[  7.9  12.7  12.0  -0.1 -52.1 -11.9  21.2 -33.1 -10.9 -25.7   9.5 -59.9
 -15.8   1.7  -4.4   5.4   3.8   3.5  29.3  46.6 -16.0  58.8] -> <85>
[-17.6   5.4  -4.9  39.9 -12.5  -4.3  -4.6  -1.5   3.1  14.7  -9.0  -3.8
  -6.1 -26.7  -5.9  -6.6 -26.6 -20.5  22.8   4.8  12.2 -10.7] -> <85>
[ -8.2   2.9   7.9 -22.6 -24.4 -11.5  13.9  -2.2 -18.8  -6.1 -24.4 -31.2
  21.3  10.1  -4.5   7.5  12.4   1.8  15.2   1.9  -7.7  -5.0] -> <93>
[ 18.2  -3.1   8.7  -6.4  -2.9 -10.8   2.1  15.8 -35.1  13.9   0.7 -30.4
  10.2  21.0  -3.0  25.0  12.0  12.5  26.2  16.0 -12.8  34.1] -> <93>
[  1.1   3.1  -0.7  -3.7 -12.4   4.7   3.1  22.3 -11.1  11.2 -19.8 -14.7
   3.5   3.3   4.9  24.4   6.4  10.1  16.7  13.1   1.6  12.0] -> <93>
[  1.3  -9.0   4.9   4.9  -6.8 -10.6  -4.3  -2.4  -8.2   6.6 -16.4 -25.8
   6.6  11.5   2.4   4.4  11.2  -5.1   3.2 -20.5  -0.6  -6.8] -> <93>
[ -1.1  17.3   3.8  -7.7 -14.3 -13.7  -0.8   6.7 -12.5  -9.6  11.0 -18.0
   6.8   7.2  -1.0   4.5  17.3  -1.8   6.1  -3.3  -7.1   3.0] -> <93>
[  9.5  12.6   3.1  32.8  17.1   4.6   8.2   4.4  -9.3  -3.5  -2.2 -21.5
   8.8   8.7 -11.8  15.7   9.7   7.6   6.8  16.6  -8.3  27.9] -> <93>
[  3.2  17.5  -1.6  31.7 -15.1   1.6  -2.3  14.5 -12.8   7.2 -10.6 -63.3
  19.9 -15.1  -5.4 -18.3   5.0 -15.2  -1.6   0.0 -23.3 -29.0] -> <93>
[-22.0  15.9   4.4   4.2 -18.9 -10.9   9.5 -11.1 -36.8   0.0  13.7 -36.8
   6.8  27.5  -5.0  -3.3  11.5  32.0  -5.9  14.0  23.8  13.6] -> <93>

[-15.4   8.8  -2.8  10.3 -11.7  -6.8   5.9  -8.2  -0.5   2.7  22.1   8.6
  32.4   6.3  -5.3  -8.8 -29.5   7.5  -1.1   4.7 -11.8  11.8  -1.1  29.8] -> (22)
[ -5.3  71.7  48.4   3.6   7.5  30.4  -1.0  18.3 -26.7  -4.9  -0.9 -66.7
 -65.8  -0.8  16.4  18.5  -6.8 -32.8  70.9  45.7 -11.5  34.7   3.0   2.1] -> (22)
[-23.4 -30.1   1.1   9.5 -17.7 -22.9   2.8 -27.2   8.5   4.6  39.4  17.7
  63.7   1.5 -10.9 -18.0 -30.2  22.4 -27.8 -14.5 -20.5  -1.4  -7.5  48.3] -> (22)
[-15.3  30.1  22.4   3.7  -6.2   7.4   1.8   4.8  -9.4   0.3   3.5 -21.5
 -14.5   4.0   0.5   0.5 -13.5  -9.1  30.4  21.5 -22.4  36.2  -0.3  20.4] -> (22)
[ 53.6  -9.4  12.4 -23.5   6.5 -11.0  10.2   5.5 -12.7   8.4 -52.8  13.6
  -7.5 -23.3  -9.6   4.9  13.3   3.1  40.6 -18.7  42.1 -82.6 -21.4  -9.0] -> (24)
[ -3.8 -35.0 -22.7 -11.5   6.6   1.3  -0.3  23.0   7.5 -10.1 -10.1  30.0
  -8.1 -14.5 -16.0  10.4  18.9  19.3 -25.5   7.1   1.9  23.3   1.1 -34.4] -> (24)
[ 49.4 -18.7   1.1 -30.2   3.5 -17.2   5.7  -1.2  -9.1   9.5 -62.0  16.9
   2.6 -21.4 -22.6   0.1   6.7  11.8  23.2 -29.8  43.2 -94.5 -24.1 -42.4] -> (24)
[ 44.5 -18.0  13.5 -25.1   0.5 -19.3  10.2  -7.0  -8.1   9.4 -50.5  32.0
  11.7 -20.8 -14.9  -1.8   2.6  12.4  24.8 -35.3  48.2 -89.6 -24.9 -45.5] -> (24)
[-15.9 -10.8   5.5   4.0 -18.7  -9.8   3.4 -16.3   0.0   2.2  21.6   1.5
  39.7   3.5  -5.7 -13.7 -30.3   7.5  -4.9  -6.7 -22.0   4.8  -6.1  37.3] -> (22)
[-16.7   9.0  16.4   4.6 -11.4  -0.8   5.0 -12.8  -7.6   0.4  10.8 -10.7
   4.3   2.1   2.2  -5.5 -20.8   1.8  14.8  11.1 -22.8  11.9  -2.1  17.0] -> (22)
